[[37,55,-88,-6,-40,-27,-45,-7,-12,22,-36,56],
[17,11,5,-7,-9,-4,10,3,-12,15,18,-7]]
->
[[17,11,5,-7,-9,-4,10,3,-12,15,18,-7],
[37,55,-88,-6,-40,-27,-45,-7,-12,22,-36,56]]

[[-20,-39,4,-5,23,35,-1,25,18,37],
[-14,10,2,-38,69,38,1,15,-4,32],
[-20,-18,-4,30,18,11,23,27,27,36],
[2,48,-28,-13,30,11,4,15,0,32],
[5,36,-13,14,4,-13,13,1,-2,5],
[3,38,-22,6,14,-1,10,15,5,29],
[-16,-15,-12,77,-19,-19,42,26,46,26],
[19,45,-19,-9,-25,-19,-12,-15,-19,-19]]
->
[[-20,-39,4,-5,23,35,-1,25,18,37],
[-14,10,2,-38,69,38,1,15,-4,32],
[-20,-18,-4,30,18,11,23,27,27,36],
[-16,-15,-12,77,-19,-19,42,26,46,26],
[5,36,-13,14,4,-13,13,1,-2,5],
[19,45,-19,-9,-25,-19,-12,-15,-19,-19],
[3,38,-22,6,14,-1,10,15,5,29],
[2,48,-28,-13,30,11,4,15,0,32]]

[[33,-33,-38,14,-23,10,45,95,82,-11],
[24,32,-28,20,43,-24,32,-16,-30,21]]
->
[[24,32,-28,20,43,-24,32,-16,-30,21],
[33,-33,-38,14,-23,10,45,95,82,-11]]

[[-60,45,19,9,-17],
[-62,9,15,-5,22],
[79,-8,44,-30,36],
[-40,18,17,1,1],
[-59,4,-52,38,-44],
[-36,-33,-80,35,-25],
[-8,-31,-48,13,-5],
[26,-30,-23,6,-2]]
->
[[79,-8,44,-30,36],
[-60,45,19,9,-17],
[-40,18,17,1,1],
[-62,9,15,-5,22],
[26,-30,-23,6,-2],
[-8,-31,-48,13,-5],
[-59,4,-52,38,-44],
[-36,-33,-80,35,-25]]

[[-40,22,12,4,3,-11,16,16,-11,4,13,5,-9,13],
[38,-19,0,2,1,-23,3,4,10,19,60,-55,-58,2],
[-23,14,15,0,1,-38,15,-3,-8,-60,-2,32,84,18],
[-20,8,-15,6,10,-59,1,1,20,78,53,11,-9,0],
[8,10,8,-3,-6,-80,-7,0,-8,-46,44,-5,66,-6],
[4,12,11,4,-2,7,-9,-12,-16,-80,-89,-20,41,4]]
->
[[-23,14,15,0,1,-38,15,-3,-8,-60,-2,32,84,18],
[-40,22,12,4,3,-11,16,16,-11,4,13,5,-9,13],
[4,12,11,4,-2,7,-9,-12,-16,-80,-89,-20,41,4],
[8,10,8,-3,-6,-80,-7,0,-8,-46,44,-5,66,-6],
[38,-19,0,2,1,-23,3,4,10,19,60,-55,-58,2],
[-20,8,-15,6,10,-59,1,1,20,78,53,11,-9,0]]

[[-37,15,-23,5,46,-59,-65,61],
[-17,0,24,6,1,19,-24,8],
[4,9,53,-18,90,18,30,68],
[-1,-3,35,3,11,23,-3,-13],
[11,-13,60,22,11,31,-10,0],
[-1,-64,3,-18,78,-55,40,-22],
[-3,33,-64,-87,45,11,-9,20]]
->
[[11,-13,60,22,11,31,-10,0],
[4,9,53,-18,90,18,30,68],
[-1,-3,35,3,11,23,-3,-13],
[-17,0,24,6,1,19,-24,8],
[-1,-64,3,-18,78,-55,40,-22],
[-37,15,-23,5,46,-59,-65,61],
[-3,33,-64,-87,45,11,-9,20]]
